In the rows, zero is written as 128.
Each row is followed by its group and then its class within the group.
[128 207 167 147 147 134 136 100 144  87  38 158 143  99 108 141 172]
Qc/C
[135 109 127  98 108 101 184  45   4  97 120 130 145 158 112 161 143]
CJ/G
[120 161 146 111 129 109 161  99  51  84  98 178 123 127 115 158 139]
CJ/G
[135 185 128 129 162 118 114 150 144  83  80 183 129 119 121 140 143]
CJ/M
[129 158 166 106 126 136 153  92  62  87  72 156 142 118 100 134 157]
Qc/C
[130 196 121 137 176 127 112 148 172  63  95 218 113 107 130 126 135]
CJ/G
[135 142 127 122 158 109 129 103 120  97 114 150 136 132 123 140 136]
CJ/M
[145 163 133 126 106 129 146  87 146  82  86 165 128 112 137 141 151]
TN/B
[116 165 140 116 118 133 150  94 101  84  60 147 140 101 105 149 167]
Qc/X
[119 160 164 110 104 145 127 103 106 107  70 140 148 112 112 123 143]
Qc/C
[122 158 152 110 106 121 153  96  69 100  48 137 140 115 110 156 136]
Qc/Q
[ 93 207 139 115 157 112 129  98 140  74 124 187 120  96 107 147 135]
MR/Y
[152 174 143 110 122 120 142  83 140  69  66 162 132 124 108 140 149]
TN/B
[131 195 136 127 156 109 138 119 130  96  95 155 133 122 125 131 132]
CJ/D
[120 203 135 116 156 105 152 107  85  64  88 193 129 122 109 149 160]
CJ/G
[125 149 129 115 141 123 153 106  33  90 101 179 128 138 118 141 132]
CJ/G
[108 162 135 109 138 112 143  92  83  90 132 160 125 123 107 141 130]
MR/Y
[124 195 143 112 149 105 164  95  72  64 108 184 128 125 110 143 143]
CJ/G
[140 170 147 108  91 121 165  70 113  88  67 148 129 123 108 151 157]
TN/B
[150 154 138 129 107 119 144  75 160 100  83 142 132 118 127 155 156]
TN/B
[130 151 121 116 135 105 143  93 113 102 109 129 127 125 118 149 131]
CJ/M
[147 161 133 130 169 127 114 133 152  91 101 182 123 133 141 120 121]
CJ/M
[124 156 153 114 113 132 147  88 101 111  70 129 140 116 114 145 131]
Qc/Q
[114 204 148 111 159 104 153  91  79  67 115 179 130 109 104 144 144]
MR/W
[137 148 123 124  97 119 149  94 115 117 118 157 128 133 129 142 116]
TN/F
[152 182 126 121 104 127 145 108 151  61  63 208 118 115 117 150 152]
TN/F
[104 245 143 108 173 120 142  98 110  45  97 242 125  92  91 145 164]
MR/Y
[158 168 132 108 102 119 157  93 130  90  89 154 124 127 116 136 156]
TN/B
[137 169 149 117 143 116 144 104  88  86  92 166 135 127 110 129 145]
CJ/D
[ 96 209 137 114 168 108 136  94 119  70 118 180 132 107 103 149 136]
MR/W
[163 211 148 127 106 133 138 109 163  81  63 198 132 102 124 134 138]
TN/T
[125 180 128 136 149 115 134 115 137  99 124 167 122 119 134 138 119]
MR/W
[110 199 128 127 150 131 109 144 167  93 132 165 113 112 129 125 119]
MR/V
[123 173 136 121 139 109 141 115 118  87  96 165 118 115 118 143 150]
CJ/D
[122 123 158 120 119 136 138 111  81 109  90 135 139 115 121 130 139]
Qc/X
[150 177 116 119 105 118 151  95 141  80  72 184 128 122 116 155 136]
TN/F
[128 189 166 103 117 132 160  73  77  83  48 149 146 109  94 146 172]
Qc/X
[138 172 132 114 138 112 149  81 106  60 116 172 128 116 118 144 139]
CJ/M
[100 193 136 120 148 122 138 108 104  91  77 161 128 108 111 144 140]
MR/V
[117 160 163 111 126 129 140  93  80 103  80 127 144 113 107 144 150]
Qc/C
[115 168 125 121 152 117 124 136 119 109 136 153 117 127 119 124 124]
MR/Y
[113 153 170 110 141 128 139  91  89  99  97 144 143 114 105 141 146]
Qc/C
[145 136 129 110  84 114 160  71 105  96  80 151 127 135 107 156 151]
TN/F
[129 164 166 112 122 130 137 122 104  85  78 148 143 113 108 134 143]
Qc/C
[109 138 138 115 139 131 125 106 115  93 142 169 126 117 120 137 137]
MR/Y
[109 130 135 117 132 109 158  87  36 108 165 148 127 133 113 156 120]
MR/W
[137 152 146 104 156 104 155  60  49  83 128 154 148 127 102 156 143]
CJ/M
[120 196 138 124 151 145 112 160 197  87  41 161 129  94 120 118 147]
Qc/X
[142 190 149 127 134 121 132 114 149  73  96 184 129 103 120 135 136]
CJ/M
[149 172 133 131 107 118 137 100 171  96  72 187 117 120 131 148 141]
TN/T
[133 198 142 107 156 110 144 104 134  82  74 170 130 121 111 145 154]
CJ/M
[112 163 126 118 153 121 127 122 104 105 113 171 117 130 111 146 128]
MR/Y
[123 150 135 114 141 125 160  88  31  92 108 171 130 138 192 150 152]
CJ/G
[140 160 137 114 139 113 135 110  96 104  86 163 146 134 119 159 124]
CJ/M
[137 177 138 118 151 116 139 101 114  76  94 172 135 125 114 135 146]
CJ/M
[145 181 140 113 137 105 144  91 110  76 104 164 123 126 118 148 134]
CJ/M

Each row is followed by its group and then its class within the group.
[124 123 121 126 114 122 118 139 114 117 124 118 141 138 138 121  97]
Zf/Z
[131 132 136 128 106 122 126 128 106 110 130 113 154 133 144 131 124]
FB/J
[132 123 139 130 115 109 137 133 119 110 124 108 145 135 134 134 128]
FB/J
[135 129 132 134 114 119 135 141 132 124 129 111 133 129 144 131 118]
TM/U
[128 125 129 129 111 139 121 140 119 117 126 109 131 133 140 122 114]
Zf/K
[138 125 137 128 127 106 143 136 119 123 126 116 147 136 126 131 124]
FB/E
[137 128 126 127 111 121 126 132 132 122 130 111 132 126 137 137 118]
TM/H
[134 124 125 131 105 121 128 134 129 105 125 105 146 133 142 128 116]
Zf/Z
[122 125 119 116 108 127 114 120  96 124 129 129 141 129 143 124 133]
Cd/S
[129 133 137 134 109 103 138 133  99 111 126 118 148 132 134 133 116]
FB/J
[132 174 133 126 129 105 142 129 107 124 127 122 147 135 132 127 118]
FB/R
[143 120 134 131 118 117 141 144 146 133 132 112 130 136 135 131 114]
TM/L

Each row is followed by its group and then its class within the group.
[115 135 130 139 135 135 122 126 111 120 130 139 147 144 129 142 128]
Pc/[34]
[129 111 135 120 140 129 127 123 109 133 133 131 137 140 126 112 123]
ZR/[47]
[131 132 141 128 121 135  96 121 122 139 127 124 107 109 132 142 118]
SR/[39]
[125 123 137 131 128 132 116 124 112 129 137 132 118 114 134 137 124]
SR/[46]
[120 131 139 133 139 136 116 108 111 127 131 133 141 133 128 134 122]
ZR/[33]
